Here is a tiny trained network, its code and every weight. The questions are about switching its units off for an input and a class, where a switched-off unit gives its printed mean instead of its output.

import numpy as np


def w(rows, s, z=0):
    codes = np.array(rows[::2]) - 128.0
    scale = np.full(codes.shape[1], s)
    scale[-1] = z or s
    return codes * scale


def f(y):
    return np.maximum(y, 0)


def log_softmax(a):
    a = a - a.max(-1, keepdims=True)
    return a - np.log(np.exp(a).sum(-1, keepdims=True))


def net(x, mask):
    res = np.array(x, float).reshape(1, 8) / 4 @ E
    y = f(res @ A[0][:, :-1].T + A[0][:, -1])
    res = res + np.where(mask, y, B[0][:, -1]) @ B[0][:, :-1]
    return log_softmax(res[-1] @ U[:, :-1].T + U[:, -1])


A, B = {}, {}
E = w([
[138,57,141,141],'x0',
[61,148,203,90],'x1',
[124,183,193,162],'x2',
[242,37,220,118],'x3',
[115,156,146,139],'x4',
[180,182,151,38],'x5',
[102,48,189,168],'x6',
[109,255,154,131],'x7',
],0.0067)
A[0] = w([
[122,166,103,112,63],'N0',
[117,130,119,121,12],'N1',
[252,178,161,81,196],'N2',
[65,115,216,94,157],'N3',
[216,160,146,95,147],'N4',
[74,153,110,107,188],'N5',
[184,142,129,110,38],'N6',
[145,118,157,149,192],'N7',
[221,68,109,70,124],'N8',
[76,124,96,65,221],'N9',
[183,116,66,90,4],'N10',
[59,231,89,55,146],'N11',
[151,206,147,170,165],'N12',
[124,160,163,160,24],'N13',
[99,117,202,122,41],'N14',
[115,74,89,89,151],'N15',
[99,84,115,91,125],'N16',
[80,97,129,121,1],'N17',
[72,180,108,85,139],'N18',
],0.014,0.0029)
B[0] = w([
[124,159,79,125,159],'N0',
[168,153,74,132,129],'N1',
[172,192,142,40,207],'N2',
[157,138,129,38,181],'N3',
[126,178,130,66,179],'N4',
[132,163,152,183,182],'N5',
[122,171,116,89,149],'N6',
[105,124,119,78,157],'N7',
[227,67,133,201,205],'N8',
[135,139,135,205,182],'N9',
[170,127,160,103,160],'N10',
[81,253,141,185,249],'N11',
[31,139,108,103,183],'N12',
[91,79,104,115,145],'N13',
[135,94,79,48,156],'N14',
[137,145,137,206,172],'N15',
[183,175,100,180,157],'N16',
[140,159,149,93,142],'N17',
[161,241,130,163,198],'N18',
],0.022,0.013)
U = w([
[9,57,153,114,1],'0',
[203,120,254,31,200],'1',
[162,37,195,226,2],'2',
[29,185,155,171,223],'3',
],0.0058,0.0028)

Each question gives the input, the list of numbers given to net, and the class t.
The units are the neurons (one row each of A and B). Each row of codes is followed by its name. A weight is (code - 128) times the scale printed after its matrix; where a second scale follows, it is the last column's (A, B and U).
mask holds one flag per neuron, in row order. A switched-off neuron (its flag False) gives its mean, the last column of its row in B, instead of its output. The means were averaged over made-up inputs and are rounded, as every weight is.
A unit's drop is (log p(t) with every unit on - log p(t) with that unit switched off) / (log p(t) with every unit on - log p(t) with every unit switched off).
The circuit of an input: a set's keep is (log p(t) with only the set's units on - log p(t) with every unit switched off) / (log p(t) with every unit on - log p(t) with every unit switched off). Starting from the 12 units with the biggest drops (on a tie, the unit counted first), units are removed one at a time, each time the one whose removal leaves the highest keep (on an exact tie, the one counted first), for as long as the keep stays at least 0.8.
circuit, biggest first: the units of the circuit, biggest drop first
top k neurons: the k neurons with the biggest drops, biggest first
drop of u: that unit's drop, to one decimal
input [8,1,4,-3,5,6,-7,-7], class 1: circuit, biggest first -> (N11 N12)
input [5,3,0,6,7,-8,6,-6], class 1: circuit, biggest first -> (N3)
input [-1,2,-5,3,-2,-8,2,5], class 0: top 4 neurons -> (N11 N2 N8 N18)
input [7,-4,6,-6,-7,-8,-7,-7], class 2: circuit, biggest first -> (N11 N2)
input [-3,-4,2,4,8,-4,3,3], class 0: top 2 neurons -> (N11 N18)
input [-3,0,0,4,-8,-7,7,3], class 1: top 2 neurons -> (N11 N12)
input [-7,-4,2,2,6,-5,2,4], class 0: top 2 neurons -> (N11 N18)
input [1,-5,1,-5,-3,7,7,-3], class 2: top 2 neurons -> (N11 N2)
input [5,6,4,3,0,-3,3,8], class 0: drop of N12 -> 0.2
input [4,-2,-5,-2,4,-6,8,7], class 0: drop of N18 -> 0.2
input [7,-7,2,2,-8,1,0,-6], class 2: drop of N8 -> 0.2
